Here is a tiny trained network, its code and every weight. The questions are about switching its units off for an input and a class, where a switched-off unit gives its printed mean instead of its output.

import numpy as np


def w(rows, s, z=0):
    codes = np.array(rows[::2]) - 128.0
    scale = np.full(codes.shape[1], s)
    scale[-1] = z or s
    return codes * scale


def f(y):
    return y / 2 * (1 + np.tanh(0.7978845608 * (y + 0.044715 * y**3)))


def log_softmax(a):
    a = a - a.max(-1, keepdims=True)
    return a - np.log(np.exp(a).sum(-1, keepdims=True))


def net(x, mask):
    res = np.array(x, float).reshape(1, 8) / 4 @ E
    y = f(res @ A[0][:, :-1].T + A[0][:, -1])
    res = res + np.where(mask, y, B[0][:, -1]) @ B[0][:, :-1]
    return log_softmax(res[-1] @ U[:, :-1].T + U[:, -1])


A, B = {}, {}
E = w([
[133,77,60,32,91,136,71,91,214,124,75,46],'x0',
[154,144,67,80,208,47,152,155,177,254,117,206],'x1',
[137,153,60,51,120,34,222,45,73,113,175,70],'x2',
[89,42,112,147,125,110,153,126,120,145,121,153],'x3',
[54,213,148,51,101,142,216,236,200,97,157,85],'x4',
[116,123,83,166,121,98,132,146,109,159,113,99],'x5',
[65,171,196,80,34,68,34,100,121,168,159,156],'x6',
[146,158,143,29,58,176,164,156,53,125,22,154],'x7',
],0.0063)
A[0] = w([
[99,185,111,196,137,104,147,156,56,129,115,154,48],'N1',
[188,114,145,142,154,143,92,85,75,160,141,126,43],'N2',
[214,114,112,139,159,201,199,127,154,73,110,128,177],'N3',
[71,135,116,107,121,122,141,194,160,89,139,130,31],'N4',
[114,186,159,148,157,151,168,154,40,128,121,195,140],'N5',
[73,116,198,148,136,189,135,69,121,104,129,45,40],'N6',
[181,128,109,153,131,113,96,51,87,106,101,148,55],'N7',
[153,107,70,178,130,211,161,154,190,101,84,134,84],'N8',
[147,122,173,156,151,135,33,241,150,149,65,125,22],'N9',
[167,130,89,72,136,163,63,108,179,141,99,69,54],'N10',
[86,95,83,88,189,146,127,136,165,182,113,210,219],'N11',
[95,121,164,204,97,128,201,145,66,158,129,169,117],'N12',
[154,136,74,157,183,176,159,165,117,118,110,91,135],'N13',
[65,132,154,94,59,114,106,84,93,180,121,152,251],'N14',
[103,164,89,109,139,122,179,220,182,45,126,146,87],'N15',
[149,110,106,142,132,169,88,105,54,178,151,132,64],'N16',
[96,111,153,169,167,138,115,52,153,157,240,85,191],'N17',
[140,125,169,156,143,122,142,168,84,107,219,178,95],'N18',
[120,142,166,147,172,170,81,155,182,152,77,170,187],'N19',
[127,119,107,123,115,127,189,171,108,226,72,112,251],'N20',
[150,119,201,164,170,104,143,130,131,143,206,104,74],'N21',
[68,146,96,164,177,129,89,81,225,108,140,100,116],'N22',
[182,113,107,147,159,170,131,101,118,134,113,142,32],'N23',
[120,104,133,158,63,177,78,198,181,171,143,181,109],'N24',
[139,103,131,160,116,179,94,223,184,127,101,182,75],'N25',
[99,171,157,125,75,109,40,99,136,150,168,165,143],'N26',
[173,126,74,152,214,153,191,135,128,97,121,115,104],'N27',
[86,173,174,137,46,54,85,95,126,167,140,92,108],'N28',
[126,151,76,115,156,136,149,109,129,222,143,211,47],'N29',
[67,168,155,134,107,113,173,147,168,134,118,95,29],'N30',
[47,146,119,83,166,177,177,156,123,140,188,100,47],'N31',
[115,129,106,159,87,178,114,107,80,73,154,100,89],'N32',
[85,90,135,174,94,149,106,132,90,27,114,84,48],'N33',
[141,144,108,58,145,30,255,18,103,137,180,109,147],'N34',
[76,126,191,137,69,114,78,137,167,197,167,139,215],'N35',
[153,231,182,80,134,142,80,143,139,116,140,104,225],'N36',
[186,96,140,119,164,149,97,41,104,175,118,148,36],'N37',
[82,40,92,107,85,167,118,83,161,100,117,114,62],'N38',
[139,135,152,52,107,175,114,106,85,112,70,221,245],'N39',
[79,148,157,102,138,154,186,156,201,121,181,113,70],'N40',
[187,96,171,139,114,129,79,69,113,125,116,115,56],'N41',
[124,72,137,102,105,92,101,110,210,130,41,71,69],'N42',
[165,115,158,106,84,196,157,168,66,168,41,119,225],'N43',
[76,169,133,135,108,147,164,155,156,139,131,116,14],'N44',
[192,161,112,86,186,113,109,121,217,213,121,175,49],'N45',
[116,85,157,163,189,116,65,165,194,115,239,128,195],'N46',
[113,69,75,83,103,149,98,120,167,125,97,79,57],'N47',
],0.0072,0.0033)
B[0] = w([
[106,176,160,54,130,33,72,133,122,78,116,138,158],'N1',
[41,111,89,72,192,145,29,176,111,166,63,179,158],'N2',
[163,40,125,156,167,58,226,167,129,181,207,129,192],'N3',
[84,103,76,93,198,163,34,155,103,188,69,200,150],'N4',
[135,161,134,59,201,51,68,103,220,53,71,112,201],'N5',
[48,154,203,141,87,146,205,179,119,152,119,162,159],'N6',
[35,99,83,102,164,200,106,168,56,153,36,185,167],'N7',
[147,83,138,56,110,63,157,102,132,129,201,127,173],'N8',
[160,190,124,20,110,188,87,14,47,142,202,153,182],'N9',
[88,181,195,58,211,69,110,117,202,58,107,197,160],'N10',
[63,161,181,205,128,165,136,125,175,132,159,58,194],'N11',
[130,172,160,57,175,57,90,33,192,47,116,124,182],'N12',
[135,67,184,108,128,65,198,170,114,122,172,152,170],'N13',
[192,68,100,213,174,121,161,168,152,146,178,95,206],'N14',
[73,77,95,164,160,112,25,139,89,182,112,147,184],'N15',
[67,159,93,98,170,138,93,170,141,157,26,179,154],'N16',
[153,121,84,188,48,157,101,173,148,85,74,86,194],'N17',
[156,217,184,98,194,28,71,49,215,70,80,127,168],'N18',
[150,127,139,111,103,192,125,48,61,154,181,21,195],'N19',
[143,119,163,205,97,148,165,141,141,85,104,49,200],'N20',
[186,165,118,103,111,118,46,141,153,76,51,136,153],'N21',
[177,146,83,154,53,122,53,172,172,77,97,125,169],'N22',
[134,81,113,97,144,142,104,154,63,201,134,207,144],'N23',
[160,115,96,89,133,154,101,57,55,95,206,133,183],'N24',
[110,165,102,86,122,163,57,28,47,122,226,120,186],'N25',
[159,53,175,103,228,67,182,184,138,151,174,143,188],'N26',
[179,96,197,112,119,79,139,140,103,166,193,152,181],'N27',
[206,83,113,166,178,133,191,116,130,190,203,194,184],'N28',
[46,216,187,161,116,164,167,166,141,156,109,100,175],'N29',
[71,82,70,126,176,163,74,150,51,151,58,220,151],'N30',
[75,79,53,83,152,146,18,152,59,130,67,203,159],'N31',
[43,165,194,158,112,175,204,165,106,157,159,141,160],'N32',
[41,203,235,174,93,176,202,131,166,218,151,133,174],'N33',
[147,167,110,67,69,253,79,28,89,126,211,58,254],'N34',
[170,77,121,124,159,100,172,143,134,154,168,111,198],'N35',
[118,73,94,186,192,142,143,140,161,135,136,59,199],'N36',
[54,102,63,136,162,183,99,179,98,161,54,166,170],'N37',
[128,196,179,130,156,133,174,65,198,97,87,144,159],'N38',
[161,76,82,199,81,100,106,183,153,101,90,50,217],'N39',
[67,78,43,134,134,123,52,166,95,180,60,139,173],'N40',
[66,96,137,86,146,144,145,166,107,205,65,133,159],'N41',
[137,210,125,24,227,57,103,110,197,82,107,174,166],'N42',
[210,100,97,220,69,155,84,132,182,56,73,52,217],'N43',
[82,126,79,53,182,176,68,184,87,191,53,205,143],'N44',
[31,227,231,207,62,162,186,213,155,173,124,96,182],'N45',
[180,110,75,173,55,160,89,152,149,75,78,54,203],'N46',
[125,166,208,2,177,34,107,54,205,67,114,181,163],'N47',
],0.0051,0.0088)
U = w([
[152,218,184,53,231,43,101,84,199,37,101,196,49],'0',
[59,66,57,110,186,166,79,174,40,183,68,231,26],'1',
[178,159,120,89,103,200,122,23,23,112,233,118,68],'2',
[60,212,253,200,96,168,206,176,147,162,143,141,4],'3',
[226,98,83,195,80,125,106,160,162,58,88,89,99],'4',
[220,25,161,135,191,58,182,160,113,177,228,183,108],'5',
[163,100,151,157,141,111,116,123,121,109,142,87,236],'6',
[141,103,116,176,192,152,149,93,143,91,145,91,237],'7',
],0.007,0.0034)

Each question gives the input, the list of numbers given to net, and the class t.
The units are the neurons (one row each of A and B). Each row of codes is followed by its name. A weight is (code - 128) times the scale printed after its matrix; where a second scale follows, it is the last column's (A, B and U).
mask holds one flag per neuron, in row order. A switched-off neuron (its flag False) gives its mean, the last column of its row in B, instead of its output. The means were averaged over made-up inputs and are rounded, as every weight is.
A unit's drop is (log p(t) with every unit on - log p(t) with that unit switched off) / (log p(t) with every unit on - log p(t) with every unit switched off).
The circuit of an input: a set's keep is (log p(t) with only the set's units on - log p(t) with every unit switched off) / (log p(t) with every unit on - log p(t) with every unit switched off). Starting from the 12 units with the biggest drops (on a tie, the unit counted first), units are removed one at a time, each time the one whose removal leaves the highest keep (on an exact tie, the one counted first), for as long as the keep stays at least 0.8.
units of the circuit, in order: the units of the circuit, biggest drop first
most important unit: the unit with the biggest drop
top k neurons: the k neurons with the biggest drops, biggest first
input [0,-3,5,-1,3,8,5,8], class 4: top neuron => [N43]
input [6,2,0,1,4,5,-1,-8], class 4: units of the circuit, in order => [N46 N22]
input [8,-5,-4,-5,-5,7,-8,-5], class 0: top 3 neurons => [N10 N47 N42]
input [4,-7,-4,-5,6,5,1,0], class 3: top 3 neurons => [N33 N6 N32]
input [0,8,-8,-3,1,-6,-6,-4], class 2: top 2 neurons => [N25 N9]
input [-5,1,2,-3,-4,-1,-2,4], class 0: units of the circuit, in order => [N5 N12]
input [0,-1,5,-7,3,-1,7,-5], class 5: top 2 neurons => [N28 N26]
input [-1,6,7,-2,-2,1,-1,-8], class 4: top 2 neurons => [N17 N46]
input [4,4,4,-8,6,-8,-5,8], class 4: top 2 neurons => [N43 N39]
input [5,-1,4,4,0,5,0,-7], class 4: units of the circuit, in order => [N17 N22]
input [-7,-2,-7,-7,4,-1,5,-5], class 0: top 3 neurons => [N18 N34 N5]
input [-2,3,2,5,5,0,-7,3], class 5: units of the circuit, in order => [N3 N27]
input [7,-6,7,6,4,7,8,4], class 5: units of the circuit, in order => [N28 N14]
input [-4,-7,-2,1,1,-1,5,-6], class 3: top 4 neurons => [N33 N6 N32 N43]
input [6,8,-6,-7,1,7,8,-5], class 3: units of the circuit, in order => [N45]
input [5,8,-6,-3,-7,5,7,-3], class 3: top 2 neurons => [N45 N11]
input [-1,-6,-7,7,-5,7,4,2], class 2: units of the circuit, in order => [N9 N24]
input [-6,8,2,2,3,-2,-4,1], class 3: units of the circuit, in order => [N45 N29]
input [-6,1,-1,-4,4,3,7,-2], class 5: units of the circuit, in order => [N28 N26]
input [2,-2,5,3,1,4,6,5], class 5: units of the circuit, in order => [N28 N14]
input [-6,-5,-1,-1,6,-3,0,-7], class 4: units of the circuit, in order => [N46 N17]
input [-6,7,3,-3,-8,-4,1,-5], class 1: units of the circuit, in order => [N37 N2]
input [-5,-8,4,-6,0,5,-8,5], class 3: top 2 neurons => [N33 N32]
input [5,7,-7,6,5,4,-8,0], class 5: most important unit => N8
